Below are the code and all the weights of a small trained network. Each question names an input and a target symbol and asks about switching units off, where a switched-off unit gives its printed mean instead of its output.

import numpy as np


def w(rows, s, z=0):
    codes = np.array(rows[::2]) - 128.0
    scale = np.full(codes.shape[1], s)
    scale[-1] = z or s
    return codes * scale


def f(y):
    return np.maximum(y, 0)


def softmax(a):
    e = np.exp(a - a.max(-1, keepdims=True))
    return e / e.sum(-1, keepdims=True)


def log_softmax(a):
    a = a - a.max(-1, keepdims=True)
    return a - np.log(np.exp(a).sum(-1, keepdims=True))


def net(x, mask):
    ids = ['ΓΔΛΞΣΦΨβζηω'.index(c) for c in x.split()]
    T = len(ids)
    res = E[ids] + P[:T]
    u = 0
    for l in range(2):
        r = res
        for j in range(3):
            rows = slice(2 * j, 2 * j + 2)
            q, k, v = (r @ M[l][rows].T for M in (Q, K, V))
            z = softmax(np.where(np.tri(T) > 0, q @ k.T / 2**0.5, -1e9)) @ v
            o = O[l][rows]
            res = res + np.where(mask[u + j], z, o[:, -1]) @ o[:, :-1]
        u += 3
        y = f(res @ A[l][:, :-1].T + A[l][:, -1])
        res = res + np.where(mask[u : u + 12], y, B[l][:, -1]) @ B[l][:, :-1]
        u += 12
    return log_softmax(res[-1] @ U[:, :-1].T + U[:, -1])


Q, K, V, O, A, B = {}, {}, {}, {}, {}, {}
E = w([
[73,250,110,165,123],'Γ',
[191,99,95,16,173],'Δ',
[2,200,153,112,85],'Λ',
[224,231,110,94,192],'Ξ',
[210,151,34,128,98],'Σ',
[134,164,181,43,147],'Φ',
[145,10,210,79,169],'Ψ',
[114,61,96,147,104],'β',
[67,85,138,70,53],'ζ',
[89,149,76,102,74],'η',
[159,99,160,174,184],'ω',
],0.016)
P = w([
[82,103,51,154,130],'0',
[189,143,90,122,45],'1',
[164,137,82,109,37],'2',
[171,154,162,108,110],'3',
[120,141,198,138,94],'4',
[155,192,188,175,91],'5',
[191,247,190,147,81],'6',
[138,203,190,125,95],'7',
[154,240,164,125,109],'8',
],0.012)
Q[0] = w([
[77,92,152,255,23],'L0H0',
[140,171,205,129,194],'L0H0',
[119,138,182,57,141],'L0H1',
[109,114,80,159,168],'L0H1',
[205,111,168,17,150],'L0H2',
[186,81,193,187,78],'L0H2',
],0.0099)
K[0] = w([
[110,116,122,125,145],'L0H0',
[146,130,183,162,100],'L0H0',
[153,136,119,197,64],'L0H1',
[108,178,66,92,104],'L0H1',
[127,80,180,171,77],'L0H2',
[145,139,109,246,85],'L0H2',
],0.011)
V[0] = w([
[48,46,106,133,79],'L0H0',
[166,133,98,251,218],'L0H0',
[105,95,78,202,132],'L0H1',
[42,159,126,203,91],'L0H1',
[149,123,201,158,124],'L0H2',
[131,91,148,141,87],'L0H2',
],0.011)
O[0] = w([
[254,190,34,111,183,87],'L0H0',
[74,23,118,59,168,11],'L0H0',
[111,106,61,102,161,59],'L0H1',
[136,164,137,34,200,2],'L0H1',
[129,110,193,127,155,158],'L0H2',
[123,129,143,235,175,181],'L0H2',
],0.0088,0.0053)
A[0] = w([
[42,157,105,141,254,154],'L0N0',
[83,92,113,167,19,167],'L0N1',
[49,184,121,106,123,251],'L0N2',
[171,114,189,89,130,122],'L0N3',
[186,165,103,120,67,222],'L0N4',
[171,66,114,142,158,105],'L0N5',
[182,82,134,84,173,130],'L0N6',
[12,145,223,220,190,180],'L0N7',
[181,157,138,127,184,143],'L0N8',
[187,57,143,137,58,123],'L0N9',
[122,177,127,238,154,168],'L0N10',
[67,173,104,135,106,89],'L0N11',
],0.0083,0.003)
B[0] = w([
[171,70,128,34,139,138],'L0N0',
[159,162,76,115,125,204],'L0N1',
[163,98,71,107,58,173],'L0N2',
[128,108,130,175,199,170],'L0N3',
[44,147,103,166,134,204],'L0N4',
[47,81,46,164,118,148],'L0N5',
[84,171,118,111,106,143],'L0N6',
[170,98,131,146,138,249],'L0N7',
[100,88,174,96,254,154],'L0N8',
[106,136,51,148,120,194],'L0N9',
[82,44,124,76,146,212],'L0N10',
[195,120,79,141,133,156],'L0N11',
],0.0067,0.013)
Q[1] = w([
[152,47,51,204,152],'L1H0',
[205,233,34,142,179],'L1H0',
[73,48,253,125,209],'L1H1',
[114,96,222,106,181],'L1H1',
[218,128,134,90,131],'L1H2',
[173,82,255,114,159],'L1H2',
],0.0072)
K[1] = w([
[140,141,129,99,152],'L1H0',
[118,117,76,129,177],'L1H0',
[155,113,200,125,152],'L1H1',
[205,232,183,254,18],'L1H1',
[66,119,131,191,115],'L1H2',
[167,179,158,212,89],'L1H2',
],0.0087)
V[1] = w([
[145,182,79,179,68],'L1H0',
[147,128,187,103,47],'L1H0',
[190,237,83,193,254],'L1H1',
[123,211,133,153,67],'L1H1',
[118,76,24,174,160],'L1H2',
[141,85,145,220,126],'L1H2',
],0.0093)
O[1] = w([
[109,159,62,118,130,158],'L1H0',
[154,110,105,125,191,81],'L1H0',
[89,172,78,161,216,164],'L1H1',
[189,118,76,166,83,68],'L1H1',
[149,188,136,39,101,248],'L1H2',
[3,139,88,151,104,129],'L1H2',
],0.011,0.017)
A[1] = w([
[59,73,220,133,120,221],'L1N0',
[137,198,116,126,89,213],'L1N1',
[65,128,106,101,160,136],'L1N2',
[116,160,88,107,171,120],'L1N3',
[133,76,190,143,150,143],'L1N4',
[213,98,177,74,150,38],'L1N5',
[157,90,104,153,108,172],'L1N6',
[182,88,99,102,158,254],'L1N7',
[136,119,74,110,138,103],'L1N8',
[75,131,89,81,75,143],'L1N9',
[121,164,72,97,107,72],'L1N10',
[178,108,251,128,139,124],'L1N11',
],0.011,0.0034)
B[1] = w([
[159,126,133,73,87,226],'L1N0',
[172,19,85,117,193,254],'L1N1',
[161,234,178,200,114,197],'L1N2',
[212,121,209,141,129,215],'L1N3',
[173,174,71,153,99,179],'L1N4',
[144,183,103,206,94,194],'L1N5',
[157,122,134,211,178,148],'L1N6',
[168,103,152,197,126,157],'L1N7',
[28,124,81,127,160,159],'L1N8',
[64,2,159,181,113,237],'L1N9',
[50,134,154,120,175,236],'L1N10',
[58,173,99,106,64,213],'L1N11',
],0.0065,0.018)
U = w([
[128,168,147,109,101,159],'Γ',
[72,131,51,88,102,52],'Δ',
[175,98,219,142,158,107],'Λ',
[143,66,165,112,92,154],'Ξ',
[106,99,107,42,125,163],'Σ',
[117,92,98,170,130,63],'Φ',
[17,142,197,158,110,137],'Ψ',
[140,103,255,72,154,143],'β',
[87,170,130,159,138,120],'ζ',
[122,132,106,73,142,196],'η',
[92,138,163,48,101,2],'ω',
],0.0085,0.0036)

Each question gives the input, a string of symbols that net reads in full, and the target symbol t.
The units are the heads (2 rows each of Q, K, V and O) and the neurons (one row each of A and B). Each row of codes is followed by its name. A weight is (code - 128) times the scale printed after its matrix; where a second scale follows, it is the last column's (O, A, B and U).
mask holds one flag per unit, layer by layer, with each layer's heads first. A switched-off unit (its flag False) gives its mean, the last column of its rows in O or B, instead of its output. The means were averaged over made-up inputs and are rounded, as every weight is.
A unit's drop is (log p(t) with every unit on - log p(t) with that unit switched off) / (log p(t) with every unit on - log p(t) with every unit switched off).
The circuit of an input: a set's keep is (log p(t) with only the set's units on - log p(t) with every unit switched off) / (log p(t) with every unit on - log p(t) with every unit switched off). Starting from the 12 units with the biggest drops (on a tie, the unit counted first), units are removed one at a time, each time the one whose removal leaves the highest keep (on an exact tie, the one counted first), for as long as the keep stays at least 0.8.
units of the circuit, in order: the units of the circuit, biggest drop first
most important unit: the unit with the biggest drop
top k neurons: the k neurons with the biggest drops, biggest first
which heads matter: for each layer, one digit per head in row order, 1 if its drop is at least 0.15 and else 0, layers parted by /
input Ψ Ψ Ψ Ψ η Ξ, target Ψ: units of the circuit, in order -> (L1H2 L0H1)
input Δ Ψ ω η, target Δ: top neuron -> (L0N10)
input Γ ζ Ψ Γ Ψ β Ξ ζ Γ, target Γ: top 2 neurons -> (L1N5 L1N11)
input ζ β Λ Ψ Ψ β Ψ, target Ψ: which heads matter -> 011 / 101
input Δ Γ Ψ, target Δ: units of the circuit, in order -> (L0H1 L1H0 L0N9 L1H2)
input Ψ Ξ Ψ Ψ Φ ω η, target Ψ: which heads matter -> 000 / 011
input Δ Γ Φ, target Δ: units of the circuit, in order -> (L1H0 L0H2)
input Ξ Ξ Ξ, target Ξ: units of the circuit, in order -> (L0H0 L1H1)
input Ψ Γ Φ, target Ψ: units of the circuit, in order -> (L1N9 L1H2)
input Γ Γ Ξ Ψ Γ, target Γ: which heads matter -> 111 / 001
input Φ Γ Ψ β ζ, target Φ: which heads matter -> 000 / 011
input β Γ Ξ Ψ Σ β Λ, target β: which heads matter -> 110 / 011
input Λ Ψ Λ, target Λ: units of the circuit, in order -> (L0H1 L1H2 L0N0)
input ζ Φ Ψ, target ζ: units of the circuit, in order -> (L0H0 L1H1 L0H1)
input Ψ Γ ω, target Ψ: top 2 neurons -> (L1N9 L0N5)
input Ψ Ψ Λ Λ Λ Σ, target Ψ: top 2 neurons -> (L0N4 L1N9)
input ζ Ψ Ψ Γ Ψ Δ Ξ, target Ψ: top 2 neurons -> (L1N1 L1N3)
input Ψ Ψ Ψ Ψ Ψ, target Ψ: top 2 neurons -> (L1N1 L0N9)
input Φ Ψ β Σ Ψ β, target Φ: most important unit -> L1H1
input Φ Σ Ξ Ξ Ψ, target Ξ: units of the circuit, in order -> (L1H1 L0H0 L0H1)
input Ψ Ψ Ψ Σ Δ, target Ψ: most important unit -> L1H2
input Ξ Δ ζ Γ ω Ψ Λ ζ η, target Ξ: units of the circuit, in order -> (L0H0 L1H1 L0H2 L1N9)
